Rows with their classes:
[ 27   7  12 -22  15   3  19  -3  -4  31 -42 -17  12  33  -4  52   4  -1
 -11  25 -23  -7]  Q190
[ 11   6   6 -24  11   1  -4  -2  -7  22 -42 -12  12  18 -14  41  13  -4
 -15  22 -29  -4]  Q719
[ 30   1   4 -18  10   5  26  -7   1  30 -45 -12   5  39  -6  31   1   0
  -6  20 -30   4]  Q212
[  6  -4  16 -15  11   1  48 -12  -2  34 -30 -27  20  40  11  49 -13 -11
 -24  27   3  -1]  Q444
[ 22   5  17 -31  13  12  20 -22  -7  21 -68 -22   7  40  -7  52  31 -28
 -23  18 -20 -12]  Q212
[ 31   5   5 -22  13   7  25  -5  -5  35 -42 -11  11  30  -1  23   4  -1
 -17  13 -26  -4]  Q97
[ 28  -4   1 -15  13   6   5   0   6  25 -18  -4  10   7 -15  28   3   5
  -4  23 -27   7]  Q405
[ 19   0   6 -22   7   8  13  -8  -3  20 -33  -8   2  17 -11  31  27 -10
 -19   2 -23 -22]  Q405
[ 67  -4 -13 -22  23  15  46  -3  -6  71 -38  -6  13  23 -25   0  -2  -3
 -18   6 -50 -24]  Q405
[ 38 -13  10 -25  17  11   2  -3  -2  35 -24   4   6  16 -35  37  15   2
 -13  11 -50   1]  Q405
[  2  -7   0  -3   8  -4  -1  -9  -4  21 -17  -9   2   4 -17 -14  -6   0
   0  28 -23  23]  Q97
[ 20   3  24 -25  17   4   6  -8  -3  24 -40 -13  50  23 -24  61  23  -7
 -10  23 -36   1]  Q405
[ 26  -1  16 -20  12   3  13 -14  -2  28 -43  -8   7  21 -17  38  11  -4
  -9  28 -34  10]  Q212
[-12   1 -19 -41   9   5  -4  38 -19  81 -56 -18  28 -27 -30  48  11  22
 -52  32 -78 -49]  Q719
[ 24   3  -1 -55  21  13  15   2 -14  45 -35   6 -32  23 -19  16  14   1
 -25  -3 -77 -24]  Q190
[  2   5  -4 -25   4   9  12 -10  -8  29 -34 -13   5   6 -13  23  35 -16
 -35   0 -33 -19]  Q719
[  8  -2  11  -7   5   1   5   0   1  16 -19  -7  -4  11  -8  17   5  -2
  -1  17 -18   6]  Q97
[  4   9 -13 -15   6   8  25 -24  -6  21 -34  -9   3  17   2  11  19 -12
 -25 -10  -8 -23]  Q719
[ 19  -6   0 -20  11   4  12  11  -6  38 -31  -6  18   0 -10  31 -10   7
 -17  13 -30 -17]  Q719
[ 21  20 -17 -13  10   9  15  -9  -8  20 -42 -11   7  15   7  -9   2  -4
 -12   1 -15 -32]  Q452
[ 10   3  14 -20  11   3  10 -10  -7  13 -36 -19  13  26   4  54   4   0
  -4  28 -14   2]  Q97
[ 25  -4  18 -31  15   8  12 -17  -4  39 -52 -15   7  29  -8  58  -1 -14
 -18  19 -39  -1]  Q405
[ 11  10   8 -16   9   1  13  -7  -2  14 -27  -9   2  18   0  25   2  -3
  -6  15  -9  -4]  Q212
[ 20  34 -23 -19  13  16  10  -7  -7  34 -83 -26  22  15   7  -5  24   0
 -13  17 -27 -39]  Q452
[ 21   2   5 -24  10   8  12  -8  -2  26 -42  -3   6  21  -4  34  24 -13
 -20   5 -21 -10]  Q405
[ 27  -7   2  -8  10   6  11  -5  -2  26 -20  -2   2  13 -12   8  -6   3
   1  17 -27  10]  Q212
[  0   5   1 -10  13  -2  16 -10  -6  37 -43 -21  20  18  -2  18 -21  11
  -6  44 -19  19]  Q97
[ 29  -1  16 -15  13   5  10   0  -3  21 -25 -10  10  17  -3  47   5   1
  -2  26 -21   5]  Q444
[ 10   8 -25  -5   1   9  -2  -6   2  11 -44  -3   0  -4 -15 -30  14  -5
 -10   1 -21 -10]  Q452
[ 30   4  -4 -17  13  10  19  -5  -4  36 -30  -5   6  11 -11   7  15  -9
 -18  16 -36 -13]  Q719
[  5   7   1 -23  10   4  16 -16   1  14 -42 -15   3  23  -7  35  22 -21
 -17   2  -9  -4]  Q444
[ 36  13   8 -40  18  14  34 -30  -4  29 -64 -19  12  49   7  74  39 -17
 -35 -13 -24 -40]  Q405
[ 26  -1   8 -26  15  11  24 -12 -10  33 -46 -14   7  26  -3  31  16 -11
 -21   9 -22 -16]  Q405
[ 20   3   9 -28  13   7  22 -12  -5  27 -34 -18  13  25   1  48   3 -11
 -14  23 -14  -7]  Q444
[ 10  12   8 -24  12   9  10 -12  -4  25 -57 -17   9  24   2  38  23 -16
 -11  13 -15 -14]  Q452

Rows with their classes:
[-17   0  23  19  55  15  22  17 -19 -24   1  37   8 -11 -16   7  22  -3
  21 -32  -6  -6]  Q423
[-35 -27   5  12  30  19  15  17 -29   9   9  24  28  -3 -10  -8 -10   2
  18 -23   2 -14]  Q716
[-34  -7  17  23  18  23  18   9 -15 -25  17  27   4 -17 -21   9  10  -8
  39 -16  -1 -10]  Q666
[-31 -18   0  20  49  10  20  -7 -28  -6  19  29  13  -4 -13  13   1  -2
  25 -27   5 -20]  Q716
[-37 -22   8   9  29  16  11   9 -23   2  16  28  11  -5 -16   0  -4   2
  26 -10  -4 -21]  Q666
[-34 -20 -10  23  76  11  17   4 -27   5  13  12  23 -10 -26  -2   5  -5
  31  -8   5  -8]  Q441
[-21   6  18  17  56  11   2  -7   5  -3  12   4   2  -9 -24   7  28  -7
  24 -24  -1  -8]  Q635
[-49  -7 -18  33  20  21  11  28 -29 -14  21  24   8 -15 -26   0  -9 -16
  36  -6  13  -8]  Q716
[-27 -11   0  20  12   9  13  18 -29  -6  20  35  20  -4  -5   0 -15  -9
  22 -24   9 -10]  Q716
[-25  -5  10  15  42  16  19   5  -6  -8  15  16  16 -14 -14   1  -1  -9
  19 -27   8  -7]  Q377
[-50 -15 -28  32  62  12   7  -2 -21 -10  25  19  18 -14 -13  12 -12 -16
  28 -21  11 -17]  Q377
[-21  -3  10  26  59   0  15  -3 -13   0   2  16  18 -10 -14 -10  17  -8
  10 -37   4 -17]  Q441
